Below is a small trained network, with its code and all its weights. Each question gives an input and a class and asks what happens when units are switched off, that is, made to give their printed mean instead of their output.

import numpy as np


def w(rows, s, z=0):
    codes = np.array(rows[::2]) - 128.0
    scale = np.full(codes.shape[1], s)
    scale[-1] = z or s
    return codes * scale


def norm(h):
    return h / np.sqrt((h * h).mean(-1, keepdims=True) + 1e-5)


def f(y):
    return np.maximum(y, 0)


def log_softmax(a):
    a = a - a.max(-1, keepdims=True)
    return a - np.log(np.exp(a).sum(-1, keepdims=True))


def net(x, mask):
    res = np.array(x, float).reshape(1, 3) / 4 @ E
    u = 0
    for l in range(2):
        y = f(norm(res) @ A[l][:, :-1].T + A[l][:, -1])
        res = res + np.where(mask[u : u + 8], y, B[l][:, -1]) @ B[l][:, :-1]
        u += 8
    return log_softmax(norm(res)[-1] @ U[:, :-1].T + U[:, -1])


A, B = {}, {}
E = w([
[32,106,177,217,71,3],'x0',
[109,191,97,237,33,143],'x1',
[73,38,173,107,97,177],'x2',
],0.0046)
A[0] = w([
[185,219,82,128,153,139,131],'L0N0',
[149,209,98,233,98,50,84],'L0N1',
[163,195,106,76,187,55,148],'L0N2',
[104,56,139,178,71,88,172],'L0N3',
[178,205,87,128,144,137,112],'L0N4',
[102,41,162,53,255,52,90],'L0N5',
[147,193,120,155,110,110,2],'L0N6',
[150,165,102,163,81,221,82],'L0N7',
],0.0083,0.0026)
B[0] = w([
[62,157,222,91,232,90,224],'L0N0',
[53,214,186,81,47,28,252],'L0N1',
[217,45,66,198,36,240,211],'L0N2',
[52,116,139,90,177,255,230],'L0N3',
[55,122,212,87,217,65,206],'L0N4',
[186,164,38,57,53,69,254],'L0N5',
[44,190,70,142,71,168,162],'L0N6',
[214,74,42,223,100,227,210],'L0N7',
],0.0091,0.0062)
A[1] = w([
[212,125,99,103,75,11,4],'L1N0',
[89,149,146,83,116,150,170],'L1N1',
[84,117,152,30,81,91,240],'L1N2',
[64,230,180,184,140,61,88],'L1N3',
[130,80,159,132,196,105,12],'L1N4',
[172,178,108,142,195,149,76],'L1N5',
[150,44,70,108,110,140,89],'L1N6',
[187,133,107,100,93,76,50],'L1N7',
],0.011,0.0014)
B[1] = w([
[249,122,79,32,96,123,195],'L1N0',
[115,72,150,101,105,71,201],'L1N1',
[124,209,106,163,150,95,254],'L1N2',
[72,153,106,149,123,59,237],'L1N3',
[160,157,140,118,155,180,150],'L1N4',
[128,144,176,120,145,98,167],'L1N5',
[138,141,152,191,109,104,202],'L1N6',
[159,114,98,70,104,137,180],'L1N7',
],0.018,0.0087)
U = w([
[108,92,134,136,115,128,46],'0',
[29,60,142,118,102,195,99],'1',
[136,145,204,121,232,173,135],'2',
[192,152,68,70,85,85,191],'3',
[95,92,74,139,164,144,1],'4',
[4,188,130,142,116,31,180],'5',
[142,81,116,222,92,208,161],'6',
],0.013,0.0068)

Each question gives the input, the list of numbers given to net, and the class t.
The units are the neurons (one row each of A and B). Each row of codes is followed by its name. A weight is (code - 128) times the scale printed after its matrix; where a second scale follows, it is the last column's (A, B and U).
mask holds one flag per neuron, layer by layer. A switched-off neuron (its flag False) gives its mean, the last column of its row in B, instead of its output. The means were averaged over made-up inputs and are rounded, as every weight is.
A unit's drop is (log p(t) with every unit on - log p(t) with that unit switched off) / (log p(t) with every unit on - log p(t) with every unit switched off).
most important unit: the unit with the biggest drop
k most important neurons: the k neurons with the biggest drops, biggest first
k most important neurons of layer l: the k neurons of layer l with the biggest drops, biggest first
drop when u is switched off: that unit's drop, to one decimal
input [0,3,6], class 6: most important unit	L0N1
input [-4,4,2], class 6: 2 most important neurons of layer 0	[L0N7, L0N1]
input [-3,0,6], class 6: 2 most important neurons	[L0N1, L0N5]
input [8,-7,6], class 3: 4 most important neurons	[L0N5, L0N0, L0N4, L1N3]
input [-7,4,-5], class 2: 2 most important neurons	[L0N7, L0N1]
input [6,1,8], class 1: 2 most important neurons	[L0N3, L0N1]
input [3,1,7], class 1: 3 most important neurons	[L0N3, L0N1, L0N5]
input [-3,0,-5], class 2: 3 most important neurons of layer 0	[L0N2, L0N1, L0N5]
input [-6,-1,-8], class 2: drop when L0N2 is switched off	0.1
input [3,-8,5], class 3: drop when L0N5 is switched off	2.2
input [3,-8,7], class 3: drop when L0N5 is switched off	2.4
